Here is a tiny trained network, its code and every weight. The questions are about switching its units off for an input and a class, where a switched-off unit gives its printed mean instead of its output.

import numpy as np


def w(rows, s, z=0):
    codes = np.array(rows[::2]) - 128.0
    scale = np.full(codes.shape[1], s)
    scale[-1] = z or s
    return codes * scale


def f(y):
    return y / 2 * (1 + np.tanh(0.7978845608 * (y + 0.044715 * y**3)))


def log_softmax(a):
    a = a - a.max(-1, keepdims=True)
    return a - np.log(np.exp(a).sum(-1, keepdims=True))


def net(x, mask):
    res = np.array(x, float).reshape(1, 5) / 4 @ E
    y = f(res @ A[0][:, :-1].T + A[0][:, -1])
    res = res + np.where(mask, y, B[0][:, -1]) @ B[0][:, :-1]
    return log_softmax(res[-1] @ U[:, :-1].T + U[:, -1])


A, B = {}, {}
E = w([
[141,44,217,198,140],'x0',
[189,88,115,137,196],'x1',
[166,51,2,158,3],'x2',
[164,197,42,64,154],'x3',
[115,137,135,125,111],'x4',
],0.0094)
A[0] = w([
[39,197,103,21,76,254],'N0',
[114,76,188,169,156,81],'N1',
[184,55,79,149,1,148],'N2',
[22,77,166,170,171,184],'N3',
[183,88,40,159,40,122],'N4',
[170,154,60,102,127,102],'N5',
],0.0084,0.008)
B[0] = w([
[134,144,91,142,180,248],'N0',
[152,114,154,170,116,164],'N1',
[170,55,114,128,5,248],'N2',
[103,115,208,168,150,195],'N3',
[170,130,97,103,43,228],'N4',
[153,204,91,97,109,160],'N5',
],0.015,0.012)
U = w([
[84,88,131,117,219,254],'0',
[153,92,87,154,77,232],'1',
[138,125,162,194,137,43],'2',
[127,2,130,110,93,26],'3',
[124,145,122,62,193,80],'4',
[170,147,96,84,76,21],'5',
],0.013,0.008)

Each question gives the input, the list of numbers given to net, and the class t.
The units are the neurons (one row each of A and B). Each row of codes is followed by its name. A weight is (code - 128) times the scale printed after its matrix; where a second scale follows, it is the last column's (A, B and U).
mask holds one flag per neuron, in row order. A switched-off neuron (its flag False) gives its mean, the last column of its row in B, instead of its output. The means were averaged over made-up inputs and are rounded, as every weight is.
A unit's drop is (log p(t) with every unit on - log p(t) with that unit switched off) / (log p(t) with every unit on - log p(t) with every unit switched off).
The circuit of an input: a set's keep is (log p(t) with only the set's units on - log p(t) with every unit switched off) / (log p(t) with every unit on - log p(t) with every unit switched off). Starting from all 6 units, units are removed one at a time, each time the one whose removal leaves the highest keep (on an exact tie, the one counted first), for as long as the keep stays at least 0.8.
units of the circuit, in order: the units of the circuit, biggest drop first
most important unit: the unit with the biggest drop
k most important neurons: the k neurons with the biggest drops, biggest first
drop of u: that unit's drop, to one decimal
input [3,-3,0,-2,-2], class 2: units of the circuit, in order -> (N2; N4)
input [-1,2,5,2,-4], class 5: 3 most important neurons -> (N5; N4; N3)
input [-2,4,5,1,-1], class 5: 2 most important neurons -> (N5; N4)
input [-5,1,-7,4,1], class 4: most important unit -> N3
input [8,4,-2,-4,-8], class 2: units of the circuit, in order -> (N1; N2)
input [1,2,-1,-8,7], class 2: units of the circuit, in order -> (N2; N3)
input [8,-2,-7,7,1], class 0: 2 most important neurons -> (N2; N4)
input [6,-2,-3,-4,-2], class 2: units of the circuit, in order -> (N1; N2)
input [1,5,-8,6,-1], class 0: 3 most important neurons -> (N4; N5; N2)
input [7,2,-5,0,2], class 2: 3 most important neurons -> (N1; N0; N3)
input [-1,5,-1,1,-7], class 4: 2 most important neurons -> (N2; N3)
input [7,-8,-2,4,0], class 0: drop of N4 -> 0.1
input [-1,-7,-5,-5,6], class 0: drop of N5 -> 0.0
input [-4,7,3,8,-7], class 5: drop of N5 -> 0.3
input [1,-7,-1,-3,-4], class 2: drop of N1 -> -0.1
input [7,4,-6,-2,-6], class 2: units of the circuit, in order -> (N3)
